Below is a small trained network, with its code and all its weights. Each question gives an input and a class and asks what happens when units are switched off, that is, made to give their printed mean instead of their output.

import numpy as np


def w(rows, s, z=0):
    codes = np.array(rows[::2]) - 128.0
    scale = np.full(codes.shape[1], s)
    scale[-1] = z or s
    return codes * scale


def f(y):
    return y / 2 * (1 + np.tanh(0.7978845608 * (y + 0.044715 * y**3)))


def log_softmax(a):
    a = a - a.max(-1, keepdims=True)
    return a - np.log(np.exp(a).sum(-1, keepdims=True))


def net(x, mask):
    res = np.array(x, float).reshape(1, 6) / 4 @ E
    y = f(res @ A[0][:, :-1].T + A[0][:, -1])
    res = res + np.where(mask, y, B[0][:, -1]) @ B[0][:, :-1]
    return log_softmax(res[-1] @ U[:, :-1].T + U[:, -1])


A, B = {}, {}
E = w([
[132,84,202,172,65,57,109,52,153,60],'x0',
[219,97,109,110,182,155,115,92,152,29],'x1',
[140,183,104,92,149,92,58,190,28,73],'x2',
[166,254,184,172,166,93,161,147,146,124],'x3',
[164,155,118,110,62,160,133,13,79,104],'x4',
[84,148,124,108,186,81,113,90,103,127],'x5',
],0.0095)
A[0] = w([
[155,167,165,137,81,157,139,86,165,119,255],'neuron 0',
[166,110,131,108,158,74,122,159,177,131,205],'neuron 1',
[130,84,194,140,117,95,125,177,220,143,134],'neuron 2',
[121,106,142,98,165,123,128,131,159,108,108],'neuron 3',
[67,163,143,124,125,104,130,149,149,173,158],'neuron 4',
[89,123,118,103,121,120,109,155,59,180,198],'neuron 5',
[121,115,156,120,174,117,136,177,152,134,219],'neuron 6',
[138,162,177,165,141,97,153,117,131,103,217],'neuron 7',
[120,143,122,115,134,75,113,113,65,45,171],'neuron 8',
[132,224,168,110,139,109,125,78,116,128,175],'neuron 9',
[181,87,74,115,180,229,126,133,165,108,210],'neuron 10',
[132,103,109,112,178,109,99,128,73,101,188],'neuron 11',
[109,102,169,149,129,143,99,175,136,147,105],'neuron 12',
[144,198,155,169,123,122,129,87,173,160,202],'neuron 13',
[109,150,129,115,146,79,90,112,40,87,157],'neuron 14',
[32,91,98,134,173,165,141,198,123,243,131],'neuron 15',
[171,130,76,97,115,192,105,103,22,108,213],'neuron 16',
[81,77,182,169,122,54,154,182,204,135,190],'neuron 17',
[145,94,96,107,156,198,129,156,147,141,218],'neuron 18',
[136,216,169,150,106,111,133,100,78,137,153],'neuron 19',
[125,99,108,130,173,164,137,169,110,138,168],'neuron 20',
[100,138,82,113,77,213,114,141,55,190,185],'neuron 21',
[134,119,103,144,199,150,137,138,145,80,169],'neuron 22',
[141,2,150,143,61,203,144,59,199,137,157],'neuron 23',
[121,116,133,125,162,113,109,140,94,70,150],'neuron 24',
[71,122,107,123,124,73,122,192,156,163,179],'neuron 25',
],0.0099,0.0035)
B[0] = w([
[141,140,144,123,80,111,125,116,194,139,178],'neuron 0',
[94,130,152,131,170,140,104,110,154,126,158],'neuron 1',
[89,101,147,174,104,191,108,95,134,125,189],'neuron 2',
[122,114,119,135,146,123,128,104,140,149,136],'neuron 3',
[119,141,163,137,111,124,115,193,140,114,188],'neuron 4',
[83,134,121,129,120,95,155,178,78,136,192],'neuron 5',
[106,105,141,142,162,142,99,146,134,128,174],'neuron 6',
[129,157,173,127,118,134,126,112,157,159,168],'neuron 7',
[152,109,153,132,129,110,110,71,60,145,173],'neuron 8',
[152,194,175,119,116,104,141,120,149,138,175],'neuron 9',
[162,133,98,119,206,148,135,104,182,143,186],'neuron 10',
[167,125,127,127,157,125,117,111,87,120,163],'neuron 11',
[118,123,132,134,117,157,115,127,111,124,158],'neuron 12',
[165,181,159,107,106,154,129,125,170,109,178],'neuron 13',
[128,106,138,144,128,96,117,71,49,123,176],'neuron 14',
[174,128,125,87,109,110,100,253,86,100,251],'neuron 15',
[143,123,90,123,126,174,158,72,71,133,191],'neuron 16',
[124,115,173,185,102,203,91,127,131,124,214],'neuron 17',
[148,143,104,112,163,167,134,136,156,117,174],'neuron 18',
[114,195,171,110,100,104,162,116,129,134,176],'neuron 19',
[138,126,124,118,157,147,133,164,131,112,166],'neuron 20',
[94,140,49,124,101,166,190,150,111,120,204],'neuron 21',
[116,128,138,128,194,89,129,121,165,145,156],'neuron 22',
[127,21,76,126,56,46,105,122,196,124,234],'neuron 23',
[150,106,148,124,154,125,110,100,118,123,153],'neuron 24',
[120,120,148,143,121,135,100,190,95,108,201],'neuron 25',
],0.019,0.016)
U = w([
[155,122,159,129,143,68,75,62,2,137,229],'0',
[106,139,133,102,126,112,85,231,53,106,113],'1',
[157,107,124,121,253,143,71,136,191,145,80],'2',
[150,33,95,131,30,58,88,99,201,145,116],'3',
[79,106,191,217,102,201,38,140,123,130,157],'4',
[144,222,194,130,51,86,143,98,152,186,163],'5',
[146,129,41,83,132,192,185,130,134,152,117],'6',
[23,170,124,155,73,111,165,115,36,176,6],'7',
],0.0075,0.0016)

Each question gives the input, the list of numbers given to net, and the class t.
The units are the neurons (one row each of A and B). Each row of codes is followed by its name. A weight is (code - 128) times the scale printed after its matrix; where a second scale follows, it is the last column's (A, B and U).
mask holds one flag per neuron, in row order. A switched-off neuron (its flag False) gives its mean, the last column of its row in B, instead of its output. The means were averaged over made-up inputs and are rounded, as every weight is.
A unit's drop is (log p(t) with every unit on - log p(t) with that unit switched off) / (log p(t) with every unit on - log p(t) with every unit switched off).
The circuit of an input: a set's keep is (log p(t) with only the set's units on - log p(t) with every unit switched off) / (log p(t) with every unit on - log p(t) with every unit switched off). Starting from the 12 units with the biggest drops (on a tie, the unit counted first), units are removed one at a time, each time the one whose removal leaves the highest keep (on an exact tie, the one counted first), for as long as the keep stays at least 0.8.
circuit, biggest first: the units of the circuit, biggest drop first
k most important neurons: the k neurons with the biggest drops, biggest first
drop of u: that unit's drop, to one decimal
input [-2,3,-8,2,5,4], class 3: circuit, biggest first	(neuron 23)
input [-3,4,6,1,0,-6], class 6: circuit, biggest first	(neuron 16; neuron 10)
input [-6,-3,8,-1,6,1], class 7: 2 most important neurons	(neuron 21; neuron 5)
input [-4,5,6,4,-5,6], class 0: 2 most important neurons	(neuron 14; neuron 8)
input [6,1,3,6,-4,4], class 5: circuit, biggest first	(neuron 9; neuron 7)
input [-6,-3,-6,3,-1,-8], class 1: 2 most important neurons	(neuron 15; neuron 16)
input [-7,8,-7,0,5,-8], class 3: 2 most important neurons	(neuron 23; neuron 0)
input [5,6,8,8,-1,-2], class 0: 2 most important neurons	(neuron 8; neuron 14)
input [-3,5,7,-6,6,-5], class 6: 2 most important neurons	(neuron 21; neuron 10)
input [8,8,6,4,5,-4], class 0: 2 most important neurons	(neuron 8; neuron 14)
input [-8,-1,0,0,8,7], class 7: 2 most important neurons	(neuron 5; neuron 14)
input [-4,-2,-1,6,-1,5], class 5: 2 most important neurons	(neuron 9; neuron 19)
input [-2,-1,-7,-5,-4,6], class 1: 2 most important neurons	(neuron 15; neuron 0)
input [8,0,8,3,-8,3], class 0: circuit, biggest first	(neuron 8)
input [-8,-7,5,0,6,1], class 7: 2 most important neurons	(neuron 21; neuron 16)
input [5,1,2,-8,-8,-2], class 4: drop of neuron 17	0.4
input [-1,-8,-8,-5,-3,8], class 1: drop of neuron 15	2.5
input [-6,8,-2,-7,4,2], class 6: drop of neuron 16	1.2
